Below are the code and all the weights of a small trained network. Each question names an input and a target symbol and asks about switching units off, where a switched-off unit gives its printed mean instead of its output.

import numpy as np


def w(rows, s, z=0):
    codes = np.array(rows[::2]) - 128.0
    scale = np.full(codes.shape[1], s)
    scale[-1] = z or s
    return codes * scale


def f(y):
    return y / 2 * (1 + np.tanh(0.7978845608 * (y + 0.044715 * y**3)))


def softmax(a):
    e = np.exp(a - a.max(-1, keepdims=True))
    return e / e.sum(-1, keepdims=True)


def log_softmax(a):
    a = a - a.max(-1, keepdims=True)
    return a - np.log(np.exp(a).sum(-1, keepdims=True))


def net(x, mask):
    ids = ['ΓΔΨαβελμπσ'.index(c) for c in x.split()]
    T = len(ids)
    res = E[ids] + P[:T]
    q, k, v = (res @ M[0].T for M in (Q, K, V))
    z = softmax(np.where(np.tri(T) > 0, q @ k.T / 2**0.5, -1e9)) @ v
    res = res + np.where(mask[0], z, O[0][:, -1]) @ O[0][:, :-1]
    y = f(res @ A[0][:, :-1].T + A[0][:, -1])
    res = res + np.where(mask[1:9], y, B[0][:, -1]) @ B[0][:, :-1]
    return log_softmax(res[-1] @ U[:, :-1].T + U[:, -1])


Q, K, V, O, A, B = {}, {}, {}, {}, {}, {}
E = w([
[200,135,112],'Γ',
[126,74,164],'Δ',
[102,98,127],'Ψ',
[70,119,121],'α',
[230,91,128],'β',
[99,112,120],'ε',
[94,98,132],'λ',
[159,162,134],'μ',
[253,113,111],'π',
[78,138,104],'σ',
],0.019)
P = w([
[160,83,48],'0',
[137,221,93],'1',
[153,165,82],'2',
[150,148,77],'3',
[34,162,253],'4',
[126,140,142],'5',
[130,142,135],'6',
[235,10,207],'7',
],0.014)
Q[0] = w([
[134,115,253],'head 0',
[110,194,194],'head 0',
],0.014)
K[0] = w([
[123,255,203],'head 0',
[148,237,79],'head 0',
],0.0081)
V[0] = w([
[87,2,182],'head 0',
[18,184,87],'head 0',
],0.0099)
O[0] = w([
[49,44,203,85],'head 0',
[141,50,8,2],'head 0',
],0.013,0.0023)
A[0] = w([
[247,153,145,253],'neuron 0',
[141,75,147,141],'neuron 1',
[164,106,6,136],'neuron 2',
[15,141,122,90],'neuron 3',
[198,96,142,134],'neuron 4',
[178,114,156,37],'neuron 5',
[132,25,179,182],'neuron 6',
[170,107,123,208],'neuron 7',
],0.012,0.0045)
B[0] = w([
[64,73,96,255],'neuron 0',
[122,116,97,158],'neuron 1',
[213,117,200,189],'neuron 2',
[124,2,151,150],'neuron 3',
[54,140,149,178],'neuron 4',
[109,205,163,151],'neuron 5',
[130,183,116,198],'neuron 6',
[164,203,94,169],'neuron 7',
],0.008,0.014)
U = w([
[54,213,31,65],'Γ',
[107,79,227,14],'Δ',
[65,107,95,115],'Ψ',
[168,79,147,159],'α',
[158,154,255,6],'β',
[126,120,120,129],'ε',
[61,95,88,139],'λ',
[166,222,73,133],'μ',
[120,221,174,218],'π',
[237,155,175,178],'σ',
],0.0077,0.0024)

Each question gives the input, a string of symbols that net reads in full, and the target symbol t.
The units are the heads (2 rows each of Q, K, V and O) and the neurons (one row each of A and B). Each row of codes is followed by its name. A weight is (code - 128) times the scale printed after its matrix; where a second scale follows, it is the last column's (O, A, B and U).
mask holds one flag per unit, heads first, then neurons. A switched-off unit (its flag False) gives its mean, the last column of its rows in O or B, instead of its output. The means were averaged over made-up inputs and are rounded, as every weight is.
A unit's drop is (log p(t) with every unit on - log p(t) with that unit switched off) / (log p(t) with every unit on - log p(t) with every unit switched off).
The circuit of an input: a set's keep is (log p(t) with only the set's units on - log p(t) with every unit switched off) / (log p(t) with every unit on - log p(t) with every unit switched off). Starting from all 9 units, units are removed one at a time, each time the one whose removal leaves the highest keep (on an exact tie, the one counted first), for as long as the keep stays at least 0.8.
units of the circuit, in order: the units of the circuit, biggest drop first
most important unit: the unit with the biggest drop
k most important neurons: the k neurons with the biggest drops, biggest first
drop when u is switched off: that unit's drop, to one decimal
input σ α Γ, target σ: 2 most important neurons : neuron 2; neuron 7
input β α σ α Δ, target σ: units of the circuit, in order : head 0; neuron 2; neuron 0
input σ σ Δ Γ λ, target σ: units of the circuit, in order : head 0; neuron 2
input β α σ σ σ α, target σ: units of the circuit, in order : head 0; neuron 2; neuron 0
input Γ π Γ, target Γ: 3 most important neurons : neuron 0; neuron 2; neuron 3
input σ σ Ψ λ, target σ: 3 most important neurons : neuron 2; neuron 0; neuron 4
input λ Γ Γ Δ Γ, target Γ: units of the circuit, in order : head 0; neuron 0
input Δ π π α, target Δ: units of the circuit, in order : head 0; neuron 3
input Δ σ Δ σ, target Δ: most important unit : head 0
input σ π λ σ, target σ: units of the circuit, in order : neuron 2; head 0; neuron 0
input σ Γ α α ε, target Γ: units of the circuit, in order : head 0; neuron 2
input μ σ Δ Δ β, target σ: units of the circuit, in order : neuron 2; head 0
input Δ β ε, target Δ: 2 most important neurons : neuron 3; neuron 7
input α α α, target α: most important unit : head 0
input Δ σ Ψ σ σ π Γ σ, target σ: 4 most important neurons : neuron 2; neuron 0; neuron 6; neuron 7
input Δ μ λ ε, target Δ: drop when neuron 7 is switched off : 0.1
input μ π π Γ λ, target π: drop when head 0 is switched off : 2.5
input β Ψ λ, target β: drop when neuron 4 is switched off : 0.0
